Below are the code and all the weights of a small trained network. Each question names an input and a class and asks about switching units off, where a switched-off unit gives its printed mean instead of its output.

import numpy as np


def w(rows, s, z=0):
    codes = np.array(rows[::2]) - 128.0
    scale = np.full(codes.shape[1], s)
    scale[-1] = z or s
    return codes * scale


def f(y):
    return y / 2 * (1 + np.tanh(0.7978845608 * (y + 0.044715 * y**3)))


def log_softmax(a):
    a = a - a.max(-1, keepdims=True)
    return a - np.log(np.exp(a).sum(-1, keepdims=True))


def net(x, mask):
    res = np.array(x, float).reshape(1, 8) / 4 @ E
    y = f(res @ A[0][:, :-1].T + A[0][:, -1])
    res = res + np.where(mask, y, B[0][:, -1]) @ B[0][:, :-1]
    return log_softmax(res[-1] @ U[:, :-1].T + U[:, -1])


A, B = {}, {}
E = w([
[141,124,119,131,111,142,125],'x0',
[146,128,134,137,119,158,130],'x1',
[189,11,98,126,219,110,179],'x2',
[131,124,125,130,115,134,137],'x3',
[215,152,189,25,79,71,172],'x4',
[165,210,50,160,180,99,214],'x5',
[113,126,126,118,129,125,143],'x6',
[130,130,123,129,127,121,121],'x7',
],0.011)
A[0] = w([
[65,121,174,106,71,144,70,235],'n1',
[113,68,98,191,173,136,133,143],'n2',
[167,144,130,141,148,117,122,125],'n3',
[198,96,150,76,130,94,151,95],'n4',
[165,187,171,72,85,100,137,154],'n5',
[123,78,172,128,135,128,115,171],'n6',
[117,224,101,141,103,128,145,154],'n7',
[180,90,78,135,174,119,188,102],'n8',
[75,81,156,154,109,134,129,164],'n9',
[139,53,117,115,139,129,122,167],'n10',
[76,115,94,202,137,147,115,254],'n11',
[126,91,144,156,94,105,120,187],'n12',
[94,172,118,118,125,169,130,145],'n13',
[170,129,191,90,120,100,143,139],'n14',
[119,113,140,95,127,164,126,155],'n15',
[153,189,92,155,143,116,170,164],'n16',
[114,95,145,103,97,116,102,171],'n17',
[119,8,144,98,138,139,103,163],'n18',
],0.018,0.0076)
B[0] = w([
[93,163,250,115,133,227,120,253],'n1',
[134,92,31,128,161,213,133,219],'n2',
[106,141,146,107,165,108,133,145],'n3',
[143,112,207,116,97,32,179,210],'n4',
[158,203,69,52,169,168,106,214],'n5',
[172,99,132,118,105,115,98,189],'n6',
[124,187,80,175,117,67,97,204],'n7',
[108,97,155,139,199,146,255,223],'n8',
[159,142,184,140,192,114,88,190],'n9',
[183,77,99,121,124,105,102,204],'n10',
[44,72,170,208,135,127,57,245],'n11',
[148,101,153,118,120,147,99,167],'n12',
[95,145,156,151,132,65,111,174],'n13',
[114,144,103,92,40,117,177,200],'n14',
[131,123,138,93,113,132,119,157],'n15',
[117,173,83,159,150,85,148,200],'n16',
[108,109,134,76,86,162,133,186],'n17',
[220,67,102,134,116,91,54,244],'n18',
],0.031,0.02)
U = w([
[73,153,206,141,124,175,81,250],'0',
[124,204,162,32,77,179,116,120],'1',
[44,200,89,218,114,79,92,117],'2',
[129,254,50,98,142,91,138,86],'3',
[186,91,108,137,158,145,77,149],'4',
[173,95,152,51,60,80,156,59],'5',
[78,100,59,158,187,152,192,96],'6',
[131,154,150,101,153,63,243,118],'7',
],0.0087,0.0023)

Each question gives the input, the list of numbers given to net, and the class t.
The units are the neurons (one row each of A and B). Each row of codes is followed by its name. A weight is (code - 128) times the scale printed after its matrix; where a second scale follows, it is the last column's (A, B and U).
mask holds one flag per neuron, in row order. A switched-off neuron (its flag False) gives its mean, the last column of its row in B, instead of its output. The means were averaged over made-up inputs and are rounded, as every weight is.
A unit's drop is (log p(t) with every unit on - log p(t) with that unit switched off) / (log p(t) with every unit on - log p(t) with every unit switched off).
The circuit of an input: a set's keep is (log p(t) with only the set's units on - log p(t) with every unit switched off) / (log p(t) with every unit on - log p(t) with every unit switched off). Starting from the 12 units with the biggest drops (on a tie, the unit counted first), units are removed one at a time, each time the one whose removal leaves the highest keep (on an exact tie, the one counted first), for as long as the keep stays at least 0.8.
units of the circuit, in order: the units of the circuit, biggest drop first
most important unit: the unit with the biggest drop
top k neurons: the k neurons with the biggest drops, biggest first
drop when u is switched off: that unit's drop, to one decimal
input [3,5,0,8,2,6,7,6], class 3: most important unit : n11
input [5,7,1,-2,6,-8,-1,1], class 5: top 2 neurons : n18, n4
input [0,1,1,0,6,-7,-3,7], class 5: top 2 neurons : n4, n18
input [5,5,-4,4,1,3,-8,3], class 3: top 2 neurons : n11, n5
input [3,8,-8,-6,1,-4,-3,4], class 1: top 2 neurons : n11, n5
input [0,-1,2,-5,0,8,-1,3], class 6: top 2 neurons : n8, n4
input [8,-3,2,0,0,8,-2,-4], class 6: top 2 neurons : n8, n4
input [3,1,-2,1,2,1,-8,7], class 3: top 2 neurons : n11, n1
input [6,-5,1,-8,-8,2,-1,-7], class 6: top 2 neurons : n2, n1
input [-8,7,8,-7,2,0,-2,2], class 5: top 3 neurons : n18, n10, n16
input [-3,-6,1,-3,1,-3,5,-6], class 5: top 2 neurons : n11, n2
input [5,-1,7,-4,3,2,6,6], class 7: drop when n8 is switched off : 0.7
input [-2,7,-8,-4,4,0,-4,-7], class 1: drop when n1 is switched off : 2.5
input [-4,5,7,3,-1,6,-4,-5], class 6: drop when n2 is switched off : 0.1
input [-2,-2,6,4,3,-5,-3,0], class 5: drop when n14 is switched off : 0.0
input [-7,-4,-1,0,8,-1,2,-3], class 1: units of the circuit, in order : n5
